Below is a small trained network, with its code and all its weights. Each question gives an input and a class and asks what happens when units are switched off, that is, made to give their printed mean instead of their output.

import numpy as np


def w(rows, s, z=0):
    codes = np.array(rows[::2]) - 128.0
    scale = np.full(codes.shape[1], s)
    scale[-1] = z or s
    return codes * scale


def f(y):
    return np.maximum(y, 0)


def log_softmax(a):
    a = a - a.max(-1, keepdims=True)
    return a - np.log(np.exp(a).sum(-1, keepdims=True))


def net(x, mask):
    res = np.array(x, float).reshape(1, 6) / 4 @ E
    y = f(res @ A[0][:, :-1].T + A[0][:, -1])
    res = res + np.where(mask, y, B[0][:, -1]) @ B[0][:, :-1]
    return log_softmax(res[-1] @ U[:, :-1].T + U[:, -1])


A, B = {}, {}
E = w([
[205,78,42,103,253,156],'x0',
[131,128,125,131,132,129],'x1',
[27,188,64,211,213,15],'x2',
[197,238,225,210,206,185],'x3',
[60,242,66,22,138,235],'x4',
[126,128,126,132,126,128],'x5',
],0.0051)
A[0] = w([
[170,55,156,192,132,65,84],'N0',
[175,49,160,194,133,64,94],'N1',
[69,22,51,61,51,70,93],'N2',
[236,57,65,112,244,161,199],'N3',
[80,37,55,65,60,82,112],'N4',
[73,210,54,48,153,207,66],'N5',
[192,98,165,65,77,205,41],'N6',
[178,46,157,202,132,54,76],'N7',
[70,26,47,59,51,67,94],'N8',
[75,201,53,55,157,199,82],'N9',
[147,120,152,133,120,136,253],'N10',
[193,90,152,94,95,171,171],'N11',
[82,164,229,143,2,118,175],'N12',
[64,174,75,175,192,63,74],'N13',
[180,45,157,201,139,61,113],'N14',
[186,107,159,75,89,190,71],'N15',
[69,156,232,164,13,95,167],'N16',
[174,44,160,196,125,60,90],'N17',
[181,200,214,190,169,159,65],'N18',
[59,175,78,171,186,62,69],'N19',
[198,98,161,66,82,210,72],'N20',
[196,104,162,66,80,202,56],'N21',
[148,182,199,170,141,144,132],'N22',
[58,174,66,166,198,60,93],'N23',
[57,176,74,174,188,58,66],'N24',
],0.0054,0.0048)
B[0] = w([
[71,200,185,48,86,129,188],'N0',
[90,183,165,70,100,129,196],'N1',
[191,199,166,194,205,224,223],'N2',
[1,133,39,102,180,88,254],'N3',
[186,196,158,187,194,211,218],'N4',
[86,186,209,49,67,115,201],'N5',
[52,43,174,206,90,138,166],'N6',
[73,201,189,46,83,128,196],'N7',
[188,196,166,192,200,219,224],'N8',
[88,181,196,57,73,112,200],'N9',
[123,146,42,136,116,90,243],'N10',
[71,96,106,176,121,125,198],'N11',
[43,112,35,108,215,87,248],'N12',
[77,51,176,190,71,146,201],'N13',
[87,183,155,71,102,128,211],'N14',
[65,72,155,181,104,134,164],'N15',
[46,118,33,103,224,97,247],'N16',
[86,192,171,64,101,132,198],'N17',
[190,186,153,192,205,219,182],'N18',
[84,49,178,196,75,147,197],'N19',
[56,72,151,185,105,134,177],'N20',
[40,51,166,202,92,138,169],'N21',
[158,159,111,164,170,168,186],'N22',
[82,60,166,181,71,138,213],'N23',
[87,54,178,192,78,142,201],'N24',
],0.0061,0.005)
U = w([
[102,20,194,186,67,136,69],'0',
[118,185,215,12,72,120,80],'1',
[195,172,160,178,213,189,78],'2',
[131,123,92,121,124,109,254],'3',
[132,122,93,121,124,116,233],'4',
[86,103,39,97,190,91,51],'5',
[219,93,97,105,97,63,100],'6',
[227,79,131,89,69,106,27],'7',
],0.011,0.0081)

Each question gives the input, the list of numbers given to net, and the class t.
The units are the neurons (one row each of A and B). Each row of codes is followed by its name. A weight is (code - 128) times the scale printed after its matrix; where a second scale follows, it is the last column's (A, B and U).
mask holds one flag per neuron, in row order. A switched-off neuron (its flag False) gives its mean, the last column of its row in B, instead of its output. The means were averaged over made-up inputs and are rounded, as every weight is.
A unit's drop is (log p(t) with every unit on - log p(t) with that unit switched off) / (log p(t) with every unit on - log p(t) with every unit switched off).
The circuit of an input: a set's keep is (log p(t) with only the set's units on - log p(t) with every unit switched off) / (log p(t) with every unit on - log p(t) with every unit switched off). Starting from the 12 units with the biggest drops (on a tie, the unit counted first), units are removed one at a time, each time the one whose removal leaves the highest keep (on an exact tie, the one counted first), for as long as the keep stays at least 0.8.
units of the circuit, in order: the units of the circuit, biggest drop first
unit that matters most: the unit with the biggest drop
k most important neurons: the k neurons with the biggest drops, biggest first
drop of u: that unit's drop, to one decimal
input [-8,4,-6,6,7,2], class 5: 2 most important neurons : [N12 N16]
input [7,1,4,5,7,-5], class 1: units of the circuit, in order : [N5 N9]
input [1,-3,-4,0,1,-4], class 0: unit that matters most : N16
input [-6,2,-6,-3,6,7], class 4: units of the circuit, in order : [N12 N7]
input [1,3,0,-8,-8,3], class 1: units of the circuit, in order : [N7 N0 N17]
input [-6,1,2,5,-5,4], class 5: units of the circuit, in order : [N16 N12]
input [-8,-2,3,-7,-3,3], class 5: 3 most important neurons : [N16 N12 N18]
input [-8,-4,-6,-2,4,-5], class 5: units of the circuit, in order : [N12 N16]
input [-8,-4,0,0,-7,-2], class 5: units of the circuit, in order : [N16 N12]
input [3,2,0,-1,7,4], class 1: 2 most important neurons : [N5 N9]
input [-2,6,-7,5,4,-7], class 0: drop of N2 : 0.0
input [-4,8,-4,4,-5,0], class 3: drop of N12 : 0.2
input [5,-6,4,-1,-8,-1], class 1: drop of N7 : 0.1
input [8,-7,1,7,-5,-5], class 5: units of the circuit, in order : [N3]
input [4,-1,6,-8,6,-4], class 2: drop of N8 : 0.3
